Below is a small trained network, with its code and all its weights. Each question gives an input and a class and asks what happens when units are switched off, that is, made to give their printed mean instead of their output.

import numpy as np


def w(rows, s, z=0):
    codes = np.array(rows[::2]) - 128.0
    scale = np.full(codes.shape[1], s)
    scale[-1] = z or s
    return codes * scale


def norm(h):
    return h / np.sqrt((h * h).mean(-1, keepdims=True) + 1e-5)


def f(y):
    return np.maximum(y, 0)


def log_softmax(a):
    a = a - a.max(-1, keepdims=True)
    return a - np.log(np.exp(a).sum(-1, keepdims=True))


def net(x, mask):
    res = np.array(x, float).reshape(1, 8) / 4 @ E
    u = 0
    for l in range(4):
        y = f(norm(res) @ A[l][:, :-1].T + A[l][:, -1])
        res = res + np.where(mask[u : u + 8], y, B[l][:, -1]) @ B[l][:, :-1]
        u += 8
    return log_softmax(norm(res)[-1] @ U[:, :-1].T + U[:, -1])


A, B = {}, {}
E = w([
[128,129,129,127,128,127,129,128,128,128,126,125],'x0',
[113,139,45,139,133,117,94,255,120,127,127,131],'x1',
[127,125,130,128,131,132,129,128,122,127,127,130],'x2',
[129,131,128,128,127,128,128,128,128,130,128,128],'x3',
[57,120,114,134,68,142,71,114,112,145,75,197],'x4',
[128,128,126,128,128,129,128,126,125,126,130,127],'x5',
[129,135,116,3,139,137,108,136,133,131,120,139],'x6',
[130,131,123,129,127,126,127,125,130,126,131,128],'x7',
],0.0089)
A[0] = w([
[145,119,170,107,149,143,176,49,135,133,134,105,153],'L0N1',
[93,128,160,130,86,135,89,83,117,135,104,176,57],'L0N2',
[135,133,139,67,149,133,123,89,113,126,113,127,67],'L0N3',
[121,125,171,119,102,131,105,87,139,131,124,149,31],'L0N4',
[133,94,119,3,140,116,112,128,124,133,123,126,171],'L0N5',
[65,120,111,134,88,143,112,130,124,147,95,169,48],'L0N6',
[121,87,144,170,128,126,147,143,124,124,125,131,78],'L0N7',
[109,146,132,105,123,135,106,113,140,135,119,136,2],'L0N8',
],0.0079,0.0036)
B[0] = w([
[168,138,215,146,82,100,2,168,139,127,136,163,233],'L0N1',
[96,104,42,105,150,164,213,88,133,132,111,105,207],'L0N2',
[136,83,183,142,69,150,168,157,171,137,162,164,179],'L0N3',
[99,105,51,111,159,141,210,110,125,145,123,102,170],'L0N4',
[112,226,141,44,130,189,150,163,163,113,155,153,254],'L0N5',
[190,121,209,135,84,81,63,136,105,103,139,143,199],'L0N6',
[134,210,120,70,157,144,110,117,133,144,129,126,149],'L0N7',
[142,79,110,96,70,111,135,105,110,135,105,161,141],'L0N8',
],0.0058,0.0081)
A[1] = w([
[112,26,107,173,106,96,90,105,101,137,69,155,77],'L1N1',
[141,35,185,171,118,114,153,2,146,148,128,99,93],'L1N2',
[122,152,76,122,189,133,193,154,120,124,131,110,50],'L1N3',
[136,123,102,152,120,100,116,173,94,89,122,128,129],'L1N4',
[147,137,117,57,169,140,165,139,150,125,123,130,78],'L1N5',
[127,159,80,129,184,131,192,151,125,113,147,101,59],'L1N6',
[104,79,109,164,124,109,119,104,115,145,97,140,69],'L1N7',
[125,90,89,164,164,119,190,121,104,151,130,81,5],'L1N8',
],0.0062,0.0026)
B[1] = w([
[72,196,163,172,128,198,143,153,171,135,245,73,199],'L1N1',
[117,216,3,128,186,112,124,144,47,62,112,105,253],'L1N2',
[83,119,96,124,192,158,168,109,150,166,116,74,168],'L1N3',
[104,92,185,141,138,130,122,132,156,180,130,107,176],'L1N4',
[22,185,111,203,120,157,132,118,105,150,139,107,208],'L1N5',
[118,92,101,112,192,140,173,105,155,171,69,89,174],'L1N6',
[95,183,137,147,127,188,141,130,153,125,187,109,164],'L1N7',
[143,73,183,133,117,131,112,83,137,135,89,127,141],'L1N8',
],0.0052,0.0051)
A[2] = w([
[119,32,125,202,121,113,113,168,144,164,143,101,81],'L2N1',
[98,123,110,73,104,149,132,131,146,143,114,175,30],'L2N2',
[142,113,145,85,119,137,189,91,137,135,112,140,46],'L2N3',
[138,2,121,155,144,108,142,126,139,159,90,104,20],'L2N4',
[104,107,66,166,104,113,120,107,105,126,89,154,66],'L2N5',
[127,22,104,168,145,115,156,114,123,159,87,109,8],'L2N6',
[114,118,97,122,163,133,155,158,152,160,123,97,31],'L2N7',
[108,126,106,120,126,140,174,81,118,128,112,142,107],'L2N8',
],0.0079,0.0017)
B[2] = w([
[115,42,254,152,72,158,151,82,187,175,156,137,192],'L2N1',
[204,30,95,173,154,23,136,95,87,133,82,110,255],'L2N2',
[103,57,147,145,74,121,176,146,146,162,133,159,175],'L2N3',
[153,39,202,167,145,149,171,65,166,101,123,105,153],'L2N4',
[122,190,154,123,165,165,146,121,150,104,184,84,176],'L2N5',
[189,48,216,171,153,127,155,64,167,87,120,96,153],'L2N6',
[129,103,86,124,190,157,197,55,146,139,99,84,196],'L2N7',
[116,122,91,116,100,135,208,125,140,147,142,141,186],'L2N8',
],0.0055,0.0046)
A[3] = w([
[194,118,162,252,126,3,74,99,85,102,130,110,62],'L3N1',
[183,82,144,195,178,75,131,112,121,132,116,89,64],'L3N2',
[86,102,100,76,86,124,102,123,121,132,82,174,4],'L3N3',
[100,125,135,135,82,145,47,191,154,147,141,162,92],'L3N4',
[146,128,102,112,123,94,44,156,104,119,105,160,42],'L3N5',
[155,178,127,56,93,110,45,211,117,108,105,196,73],'L3N6',
[192,140,122,135,178,108,158,114,128,112,138,82,92],'L3N7',
[88,155,89,52,104,166,92,145,136,121,134,173,67],'L3N8',
],0.0057,0.0027)
B[3] = w([
[127,92,4,68,154,69,66,198,74,158,35,161,210],'L3N1',
[154,60,106,130,116,94,91,99,97,102,50,161,184],'L3N2',
[180,59,89,140,126,75,139,113,98,124,81,144,192],'L3N3',
[142,156,157,119,107,80,46,177,96,143,126,172,208],'L3N4',
[186,152,111,150,163,95,120,105,81,76,119,106,166],'L3N5',
[162,147,160,255,181,104,114,63,102,74,147,59,253],'L3N6',
[96,110,129,143,70,112,93,164,115,130,108,186,188],'L3N7',
[161,61,84,187,148,77,111,105,96,139,83,114,235],'L3N8',
],0.0056,0.0045)
U = w([
[170,127,96,142,145,59,62,146,72,109,85,140,253],'0',
[175,178,246,91,119,129,120,135,164,105,184,145,87],'1',
[69,199,78,177,116,170,159,72,96,103,156,113,127],'2',
[118,69,107,65,72,124,190,75,124,144,98,181,96],'3',
[135,41,163,177,158,141,178,114,174,148,113,91,119],'4',
[106,165,66,74,192,157,170,177,156,147,129,84,74],'5',
[67,130,186,178,64,147,82,193,146,172,165,150,88],'6',
],0.014,0.0019)

Each question gives the input, the list of numbers given to net, and the class t.
The units are the neurons (one row each of A and B). Each row of codes is followed by its name. A weight is (code - 128) times the scale printed after its matrix; where a second scale follows, it is the last column's (A, B and U).
mask holds one flag per neuron, layer by layer. A switched-off neuron (its flag False) gives its mean, the last column of its row in B, instead of its output. The means were averaged over made-up inputs and are rounded, as every weight is.
A unit's drop is (log p(t) with every unit on - log p(t) with that unit switched off) / (log p(t) with every unit on - log p(t) with every unit switched off).
The circuit of an input: a set's keep is (log p(t) with only the set's units on - log p(t) with every unit switched off) / (log p(t) with every unit on - log p(t) with every unit switched off). Starting from the 12 units with the biggest drops (on a tie, the unit counted first), units are removed one at a time, each time the one whose removal leaves the highest keep (on an exact tie, the one counted first), for as long as the keep stays at least 0.8.
units of the circuit, in order: the units of the circuit, biggest drop first
unit that matters most: the unit with the biggest drop
top k neurons: the k neurons with the biggest drops, biggest first
top k neurons in layer l: the k neurons of layer l with the biggest drops, biggest first
drop of u: that unit's drop, to one decimal
input [-2,7,0,-2,5,-4,-3,1], class 6: unit that matters most	L0N5
input [8,1,7,4,6,-1,-1,8], class 6: top 3 neurons	(L0N6; L0N5; L1N1)
input [6,-6,8,1,-3,0,-1,-4], class 0: units of the circuit, in order	(L0N5; L3N1; L0N1)
input [7,-6,3,4,7,1,0,8], class 2: units of the circuit, in order	(L0N5; L1N2; L1N1)
input [4,3,-2,1,0,-4,1,7], class 5: top 2 neurons	(L0N1; L0N6)
input [7,0,6,-8,0,7,8,6], class 1: top 2 neurons	(L0N5; L0N2)
input [-6,0,-4,6,7,0,-3,0], class 2: top 2 neurons	(L0N2; L0N1)
input [6,-5,7,-4,-4,5,0,-7], class 0: top 2 neurons	(L0N5; L3N1)
input [6,8,7,-6,6,2,-4,7], class 6: top 2 neurons	(L0N5; L2N1)
input [5,3,-8,5,-2,-2,-3,-4], class 4: top 2 neurons	(L0N1; L0N5)
input [-7,5,-8,6,0,5,-5,-5], class 4: top 3 neurons	(L0N1; L0N6; L0N5)
input [2,-2,6,6,1,-3,-1,-7], class 2: top 2 neurons	(L0N5; L0N2)
input [-8,4,-2,-4,-3,-1,-5,-3], class 4: top 2 neurons in layer 0	(L0N1; L0N5)
input [4,-3,-4,8,7,1,-2,-1], class 2: unit that matters most	L0N5
input [8,5,2,-7,2,5,-1,2], class 6: top 2 neurons	(L0N5; L2N1)
input [-7,-7,0,0,-8,2,-1,-6], class 0: top 2 neurons	(L0N5; L3N1)
input [0,2,-5,-2,5,-2,-1,-3], class 6: top 2 neurons	(L0N5; L0N6)
input [5,4,-6,-7,-5,-1,-3,7], class 4: drop of L0N5	0.4
input [-6,-2,5,-6,-3,2,-1,0], class 0: drop of L0N5	0.5
input [7,2,-5,4,-2,-4,1,8], class 5: units of the circuit, in order	(L0N1)
input [-2,7,1,-2,4,3,-5,-8], class 6: drop of L2N1	0.1
input [-3,1,-7,-5,-1,-4,0,-1], class 4: top 3 neurons in layer 0	(L0N1; L0N5; L0N6)
input [2,-1,7,3,-8,3,8,-1], class 1: top 2 neurons in layer 0	(L0N1; L0N2)
